Here is a tiny trained network, its code and every weight. The questions are about switching its units off for an input and a target symbol, where a switched-off unit gives its printed mean instead of its output.

import numpy as np


def w(rows, s, z=0):
    codes = np.array(rows[::2]) - 128.0
    scale = np.full(codes.shape[1], s)
    scale[-1] = z or s
    return codes * scale


def norm(h):
    return h / np.sqrt((h * h).mean(-1, keepdims=True) + 1e-5)


def f(y):
    return y / 2 * (1 + np.tanh(0.7978845608 * (y + 0.044715 * y**3)))


def softmax(a):
    e = np.exp(a - a.max(-1, keepdims=True))
    return e / e.sum(-1, keepdims=True)


def log_softmax(a):
    a = a - a.max(-1, keepdims=True)
    return a - np.log(np.exp(a).sum(-1, keepdims=True))


def net(x, mask):
    ids = ['ΔΦαβηπ'.index(c) for c in x.split()]
    T = len(ids)
    res = E[ids] + P[:T]
    u = 0
    for l in range(2):
        r = norm(res)
        for j in range(2):
            rows = slice(2 * j, 2 * j + 2)
            q, k, v = (r @ M[l][rows].T for M in (Q, K, V))
            z = softmax(np.where(np.tri(T) > 0, q @ k.T / 2**0.5, -1e9)) @ v
            o = O[l][rows]
            res = res + np.where(mask[u + j], z, o[:, -1]) @ o[:, :-1]
        u += 2
        y = f(norm(res) @ A[l][:, :-1].T + A[l][:, -1])
        res = res + np.where(mask[u : u + 8], y, B[l][:, -1]) @ B[l][:, :-1]
        u += 8
    return log_softmax(norm(res)[-1] @ U[:, :-1].T + U[:, -1])


Q, K, V, O, A, B = {}, {}, {}, {}, {}, {}
E = w([
[173,177,134,113,159,160,66,172,157,134],'Δ',
[209,118,177,137,167,153,108,183,148,78],'Φ',
[80,128,79,116,131,107,115,200,46,65],'α',
[133,138,194,132,112,154,115,157,157,153],'β',
[162,197,100,117,220,191,154,43,73,251],'η',
[118,180,138,65,111,116,96,151,168,110],'π',
],0.011)
P = w([
[187,156,84,154,175,156,199,27,152,181],'0',
[147,142,232,104,107,99,115,253,91,94],'1',
[133,170,169,140,50,101,107,246,69,77],'2',
[116,145,172,102,86,109,108,224,72,84],'3',
[72,144,173,106,104,121,104,209,86,65],'4',
[56,140,163,92,160,124,111,192,93,81],'5',
[45,127,148,94,166,140,90,181,114,68],'6',
[55,163,103,108,187,192,82,170,156,14],'7',
],0.0053)
Q[0] = w([
[155,33,161,211,39,41,188,17,185,144],'L0H1',
[133,6,87,250,15,16,206,39,247,158],'L0H1',
[147,99,109,163,129,128,137,128,145,124],'L0H2',
[162,91,128,163,130,106,183,73,136,139],'L0H2',
],0.016)
K[0] = w([
[165,120,189,98,76,86,85,237,115,100],'L0H1',
[126,110,184,104,76,71,70,254,122,75],'L0H1',
[139,95,124,145,130,138,114,127,147,139],'L0H2',
[117,84,117,133,103,119,117,134,160,76],'L0H2',
],0.018)
V[0] = w([
[152,79,138,176,174,121,121,217,67,59],'L0H1',
[219,71,199,255,125,182,212,148,170,167],'L0H1',
[134,159,98,98,163,130,55,186,84,162],'L0H2',
[56,48,160,184,141,155,123,149,48,148],'L0H2',
],0.007)
O[0] = w([
[91,228,168,190,254,87,89,108,91,148,42],'L0H1',
[141,55,123,193,216,103,198,250,154,165,95],'L0H1',
[126,132,143,99,122,183,199,145,148,102,253],'L0H2',
[71,137,23,161,180,174,202,153,133,151,20],'L0H2',
],0.0066,0.0055)
A[0] = w([
[145,98,202,155,104,97,167,143,181,70,124],'L0N1',
[39,190,189,141,188,100,103,58,106,60,39],'L0N2',
[149,177,178,214,212,119,31,36,84,130,55],'L0N3',
[193,84,111,91,109,149,161,197,154,101,107],'L0N4',
[66,171,191,225,255,73,66,129,102,130,181],'L0N5',
[101,64,140,112,134,119,107,142,69,65,178],'L0N6',
[115,93,216,243,174,2,172,190,150,211,2],'L0N7',
[176,135,240,81,155,154,75,158,202,108,165],'L0N8',
],0.0072,0.0031)
B[0] = w([
[137,201,100,85,182,174,103,137,128,154,191],'L0N1',
[2,152,129,85,99,130,179,84,131,80,200],'L0N2',
[28,152,131,79,126,103,124,134,199,162,174],'L0N3',
[83,170,158,184,104,139,216,108,68,184,254],'L0N4',
[86,189,174,96,201,68,143,95,76,83,189],'L0N5',
[169,195,159,166,160,104,123,182,79,134,212],'L0N6',
[176,80,207,137,213,92,119,143,184,65,164],'L0N7',
[71,189,113,161,133,179,118,121,173,171,253],'L0N8',
],0.0073,0.0069)
Q[1] = w([
[187,85,179,253,202,130,193,106,118,167],'L1H1',
[110,92,80,184,178,83,140,212,62,32],'L1H1',
[144,201,145,42,161,227,183,93,150,208],'L1H2',
[176,59,99,119,152,87,151,99,96,71],'L1H2',
],0.0074)
K[1] = w([
[160,127,162,124,2,136,88,176,113,99],'L1H1',
[192,92,107,135,109,113,125,155,31,229],'L1H1',
[109,173,100,209,66,222,194,137,125,142],'L1H2',
[157,151,219,135,136,41,27,158,98,128],'L1H2',
],0.0084)
V[1] = w([
[186,101,109,154,75,42,41,50,134,104],'L1H1',
[57,143,84,128,144,94,222,91,108,79],'L1H1',
[154,123,124,100,191,155,91,84,237,178],'L1H2',
[172,149,71,138,168,180,127,50,193,254],'L1H2',
],0.0066)
O[1] = w([
[191,138,211,167,154,151,193,209,58,82,1],'L1H1',
[77,154,212,158,172,61,110,83,158,107,163],'L1H1',
[212,213,43,181,112,86,192,223,30,212,107],'L1H2',
[102,207,98,28,73,137,185,171,3,187,141],'L1H2',
],0.0066,0.0072)
A[1] = w([
[87,175,96,115,80,144,201,184,100,195,59],'L1N1',
[216,13,103,160,102,149,200,250,179,160,68],'L1N2',
[254,82,222,78,59,187,103,76,141,89,2],'L1N3',
[190,215,89,139,150,104,173,170,15,184,24],'L1N4',
[80,102,81,126,96,170,141,149,93,118,173],'L1N5',
[155,219,125,89,138,109,181,119,31,204,165],'L1N6',
[94,101,122,80,74,167,101,46,131,148,157],'L1N7',
[174,44,155,164,188,135,50,56,248,68,136],'L1N8',
],0.0082,0.0029)
B[1] = w([
[160,130,102,128,119,151,205,102,98,155,254],'L1N1',
[33,31,56,89,62,131,83,62,255,66,166],'L1N2',
[196,152,210,15,90,122,125,110,103,99,180],'L1N3',
[62,212,113,114,111,140,60,206,86,92,202],'L1N4',
[158,155,132,123,145,118,125,58,140,171,190],'L1N5',
[98,149,78,165,118,128,51,172,99,115,249],'L1N6',
[133,118,163,132,192,152,125,83,128,88,211],'L1N7',
[185,60,10,131,68,132,151,177,132,193,167],'L1N8',
],0.0093,0.0079)
U = w([
[103,171,90,141,108,132,70,200,84,161,113],'Δ',
[119,110,136,141,115,137,255,89,93,134,29],'Φ',
[58,157,167,157,159,133,58,61,129,70,7],'α',
[119,66,60,136,84,106,97,124,175,104,131],'β',
[203,125,174,93,97,134,83,117,119,83,171],'η',
[184,116,144,171,213,92,127,155,114,118,224],'π',
],0.006,0.0015)

Each question gives the input, a string of symbols that net reads in full, and the target symbol t.
The units are the heads (2 rows each of Q, K, V and O) and the neurons (one row each of A and B). Each row of codes is followed by its name. A weight is (code - 128) times the scale printed after its matrix; where a second scale follows, it is the last column's (O, A, B and U).
mask holds one flag per unit, layer by layer, with each layer's heads first. A switched-off unit (its flag False) gives its mean, the last column of its rows in O or B, instead of its output. The means were averaged over made-up inputs and are rounded, as every weight is.
A unit's drop is (log p(t) with every unit on - log p(t) with that unit switched off) / (log p(t) with every unit on - log p(t) with every unit switched off).
The circuit of an input: a set's keep is (log p(t) with only the set's units on - log p(t) with every unit switched off) / (log p(t) with every unit on - log p(t) with every unit switched off). Starting from the 12 units with the biggest drops (on a tie, the unit counted first), units are removed one at a time, each time the one whose removal leaves the highest keep (on an exact tie, the one counted first), for as long as the keep stays at least 0.8.
units of the circuit, in order: the units of the circuit, biggest drop first
unit that matters most: the unit with the biggest drop
k most important neurons: the k neurons with the biggest drops, biggest first
k most important neurons of layer l: the k neurons of layer l with the biggest drops, biggest first
which heads matter: for each layer, one digit per head in row order, 1 if its drop is at least 0.15 and else 0, layers parted by /
drop when u is switched off: that unit's drop, to one decimal
input η α α, target Φ: which heads matter : 10 / 01
input Φ Δ π β Φ α β Φ, target π: which heads matter : 10 / 00
input α α η α, target α: 3 most important neurons of layer 0 : L0N4, L0N7, L0N8
input π π η α α α π Φ, target Δ: unit that matters most : L0N8
input α π β Φ Φ Δ α η, target Δ: 2 most important neurons : L0N5, L1N6
input α α β π π η β, target Φ: 2 most important neurons : L1N1, L1N4
input Φ α Δ β α α α, target π: units of the circuit, in order : L0H1, L0N7
input Φ Δ π, target π: 2 most important neurons of layer 0 : L0N7, L0N5
input β π η Δ π, target Φ: which heads matter : 11 / 00
input α η α, target Φ: 3 most important neurons of layer 0 : L0N4, L0N8, L0N6
input η α π η, target Φ: units of the circuit, in order : L0H1, L1N1
input η η Φ, target Φ: units of the circuit, in order : L0H1, L0N4
input β α β Δ η β, target Φ: 2 most important neurons of layer 0 : L0N8, L0N3
input π Δ α η α α η Φ, target Δ: 2 most important neurons of layer 0 : L0N2, L0N1
input η η β Δ α π Δ, target Φ: unit that matters most : L0H1
input Φ π α α β α π, target π: 2 most important neurons of layer 0 : L0N5, L0N7
input β π α α α Δ, target β: 2 most important neurons of layer 1 : L1N2, L1N8
input π Φ β α β, target η: drop when L0H1 is switched off : 0.8
input α α α, target α: drop when L0H1 is switched off : 2.5
input α Δ α Δ β α α η, target Δ: drop when L0H1 is switched off : 1.9
input β Δ β, target β: most important neuron of layer 1 : L1N2
